Here is a tiny trained network, its code and every weight. The questions are about switching its units off for an input and a target symbol, where a switched-off unit gives its printed mean instead of its output.

import numpy as np


def w(rows, s, z=0):
    codes = np.array(rows[::2]) - 128.0
    scale = np.full(codes.shape[1], s)
    scale[-1] = z or s
    return codes * scale


def f(y):
    return y / 2 * (1 + np.tanh(0.7978845608 * (y + 0.044715 * y**3)))


def softmax(a):
    e = np.exp(a - a.max(-1, keepdims=True))
    return e / e.sum(-1, keepdims=True)


def log_softmax(a):
    a = a - a.max(-1, keepdims=True)
    return a - np.log(np.exp(a).sum(-1, keepdims=True))


def net(x, mask):
    ids = ['αβγδεζηθλμξπσφψω'.index(c) for c in x.split()]
    T = len(ids)
    res = E[ids] + P[:T]
    r = res
    for j in range(2):
        rows = slice(4 * j, 4 * j + 4)
        q, k, v = (r @ M[0][rows].T for M in (Q, K, V))
        z = softmax(np.where(np.tri(T) > 0, q @ k.T / 4**0.5, -1e9)) @ v
        o = O[0][rows]
        res = res + np.where(mask[j], z, o[:, -1]) @ o[:, :-1]
    y = f(res @ A[0][:, :-1].T + A[0][:, -1])
    res = res + np.where(mask[2:14], y, B[0][:, -1]) @ B[0][:, :-1]
    return log_softmax(res[-1] @ U[:, :-1].T + U[:, -1])


Q, K, V, O, A, B = {}, {}, {}, {}, {}, {}
E = w([
[186,158,56,255,111,132,100],'α',
[135,81,6,217,87,181,133],'β',
[130,109,85,202,193,47,96],'γ',
[160,92,200,168,64,190,133],'δ',
[183,219,203,179,81,144,97],'ε',
[169,132,233,178,172,20,42],'ζ',
[100,10,123,180,103,130,130],'η',
[130,108,129,185,96,156,132],'θ',
[61,134,70,139,140,115,154],'λ',
[70,109,204,102,163,72,105],'μ',
[200,235,44,121,8,165,245],'ξ',
[72,130,131,102,59,227,180],'π',
[229,80,178,250,61,138,59],'σ',
[212,234,125,246,119,114,87],'φ',
[141,71,241,161,108,94,81],'ψ',
[128,166,151,182,130,104,125],'ω',
],0.0062)
P = w([
[36,115,180,186,172,129,43],'0',
[95,88,173,182,206,147,106],'1',
[79,108,170,156,126,109,124],'2',
[141,107,129,92,193,141,38],'3',
[150,71,156,149,239,164,147],'4',
[90,130,149,108,86,87,91],'5',
[165,107,113,67,228,162,21],'6',
[89,98,178,174,150,136,208],'7',
[57,159,97,101,83,86,94],'8',
[60,193,81,112,253,192,110],'9',
],0.0075)
Q[0] = w([
[126,121,183,180,142,115,235],'h0',
[163,135,104,46,196,180,75],'h0',
[145,116,100,83,84,113,81],'h0',
[185,113,119,115,254,168,188],'h0',
[133,141,135,127,132,117,133],'h1',
[119,120,126,126,122,141,125],'h1',
[140,132,132,134,133,114,128],'h1',
[130,133,139,134,127,135,122],'h1',
],0.055)
K[0] = w([
[74,124,113,138,26,66,75],'h0',
[133,120,172,216,195,151,224],'h0',
[184,110,118,98,205,156,145],'h0',
[113,99,170,183,65,36,253],'h0',
[125,135,133,130,118,124,133],'h1',
[131,129,126,123,139,133,126],'h1',
[131,116,129,132,118,121,127],'h1',
[128,123,133,126,131,123,122],'h1',
],0.046)
V[0] = w([
[140,250,136,136,176,57,114],'h0',
[160,83,59,210,165,33,105],'h0',
[111,96,213,82,134,69,114],'h0',
[241,144,200,190,72,164,87],'h0',
[157,100,76,81,142,131,97],'h1',
[102,100,129,141,212,226,84],'h1',
[76,143,84,147,87,114,119],'h1',
[57,151,153,212,100,107,107],'h1',
],0.017)
O[0] = w([
[136,172,153,84,221,219,75,73],'h0',
[62,216,136,178,200,77,212,121],'h0',
[103,196,28,92,128,44,66,69],'h0',
[62,33,10,136,202,191,174,172],'h0',
[125,207,167,127,94,164,133,65],'h1',
[30,139,190,62,62,98,93,243],'h1',
[192,104,190,113,120,102,128,164],'h1',
[125,35,160,112,219,71,131,255],'h1',
],0.012,0.0052)
A[0] = w([
[148,125,116,115,96,104,93,36],'n0',
[250,180,64,75,119,152,232,146],'n1',
[137,139,112,87,175,167,114,1],'n2',
[138,151,111,135,103,78,108,87],'n3',
[149,146,185,106,132,116,148,122],'n4',
[234,210,47,131,86,196,212,68],'n5',
[144,165,124,98,120,106,88,49],'n6',
[126,152,149,155,172,158,139,44],'n7',
[136,100,140,165,124,156,90,27],'n8',
[141,108,140,153,166,100,97,75],'n9',
[156,126,75,80,122,92,97,115],'n10',
[125,184,140,141,153,122,108,109],'n11',
],0.017,0.0089)
B[0] = w([
[106,188,134,144,160,127,122,205],'n0',
[63,123,123,95,30,184,135,201],'n1',
[125,163,148,220,109,162,89,166],'n2',
[158,74,118,87,150,117,136,236],'n3',
[178,122,74,200,138,135,131,230],'n4',
[230,221,139,132,249,100,138,161],'n5',
[100,91,108,62,135,188,132,166],'n6',
[50,86,196,52,127,75,108,166],'n7',
[139,119,130,133,159,94,144,205],'n8',
[156,170,115,127,113,157,150,219],'n9',
[105,117,179,170,141,114,95,253],'n10',
[91,128,86,164,100,67,92,187],'n11',
],0.021,0.0058)
U = w([
[181,152,219,123,37,92,69,118],'α',
[88,166,90,125,99,78,160,49],'β',
[117,131,73,59,149,137,77,62],'γ',
[173,129,42,135,84,125,92,103],'δ',
[113,157,163,213,93,117,248,52],'ε',
[74,137,43,120,170,152,191,38],'ζ',
[113,231,95,77,101,144,144,224],'η',
[85,140,150,82,147,111,196,17],'θ',
[202,52,148,67,153,238,152,149],'λ',
[129,119,94,173,142,198,100,20],'μ',
[165,119,106,43,78,40,195,80],'ξ',
[80,171,97,84,2,155,156,225],'π',
[76,143,162,144,152,169,152,2],'σ',
[97,178,90,155,140,131,124,56],'φ',
[138,90,127,165,221,99,135,253],'ψ',
[70,42,99,151,13,138,140,173],'ω',
],0.0046,0.0086)

Each question gives the input, a string of symbols that net reads in full, and the target symbol t.
The units are the heads (4 rows each of Q, K, V and O) and the neurons (one row each of A and B). Each row of codes is followed by its name. A weight is (code - 128) times the scale printed after its matrix; where a second scale follows, it is the last column's (O, A, B and U).
mask holds one flag per unit, heads first, then neurons. A switched-off unit (its flag False) gives its mean, the last column of its rows in O or B, instead of its output. The means were averaged over made-up inputs and are rounded, as every weight is.
A unit's drop is (log p(t) with every unit on - log p(t) with that unit switched off) / (log p(t) with every unit on - log p(t) with every unit switched off).
The circuit of an input: a set's keep is (log p(t) with only the set's units on - log p(t) with every unit switched off) / (log p(t) with every unit on - log p(t) with every unit switched off). Starting from the 12 units with the biggest drops (on a tie, the unit counted first), units are removed one at a time, each time the one whose removal leaves the highest keep (on an exact tie, the one counted first), for as long as the keep stays at least 0.8.
units of the circuit, in order: the units of the circuit, biggest drop first
unit that matters most: the unit with the biggest drop
top k neurons: the k neurons with the biggest drops, biggest first
heads that matter: for each layer, one digit per head in row order, 1 if its drop is at least 0.15 and else 0, layers parted by /
drop of u: that unit's drop, to one decimal
input ψ ξ δ π δ, target ω: units of the circuit, in order : (h0; n5)
input σ ξ ω θ, target λ: heads that matter : 10
input φ ξ μ, target σ: units of the circuit, in order : (h0; n2; n7)
input β ξ ξ ε π β μ β β, target γ: top 2 neurons : (n6; n3)
input φ ξ η λ π, target ξ: top neuron : (n3)
input π ξ ξ λ η ξ, target δ: units of the circuit, in order : (h0; n4; n11)
input ξ η π ξ, target ξ: units of the circuit, in order : (h0; n3)
input π λ ξ ψ ξ π γ μ ξ, target β: units of the circuit, in order : (h0; n11)
input λ ξ θ, target δ: units of the circuit, in order : (h0; n4; n11; n10)
input ξ ξ η δ π δ δ, target α: units of the circuit, in order : (h0; n10)
input ξ ε η ξ β ξ ξ φ π ξ, target σ: units of the circuit, in order : (h0; n2; n7)
input ξ φ β β ψ, target ε: units of the circuit, in order : (h0; n3)
input β ξ π β β π β α σ γ, target θ: units of the circuit, in order : (h0; n7; n4)
input ξ σ δ π π ξ λ ω, target λ: units of the circuit, in order : (h0)
input η η β, target ξ: units of the circuit, in order : (h0; n3; n10)
input ω δ ξ μ α φ, target γ: units of the circuit, in order : (h0; n6)
input ξ ξ η λ ξ δ ξ π ξ, target η: top 3 neurons : (n5; n1; n3)
input λ ξ η ξ β, target ξ: units of the circuit, in order : (h0; n3; n4)
input π ξ α μ ξ, target θ: units of the circuit, in order : (h0; n7)
input ζ λ ξ ω ξ ξ α ξ ε ξ, target λ: top 2 neurons : (n5; n1)
input η ξ β φ ξ, target ε: top 2 neurons : (n4; n3)
input π π ξ π μ φ, target α: top 2 neurons : (n10; n4)
input ξ η ξ ξ, target ξ: top 2 neurons : (n3; n5)
input γ ξ ξ β β α, target ε: unit that matters most : h0
input ξ β π ε μ α ξ ξ ξ φ, target λ: top 3 neurons : (n11; n10; n0)
input β ξ φ π, target λ: top 3 neurons : (n11; n10; n0)
input σ λ ξ λ, target δ: top 4 neurons : (n4; n11; n10; n7)
input ξ ξ ε, target λ: drop of h1 : 0.1
input β β φ β π π ψ, target α: drop of n10 : 0.1
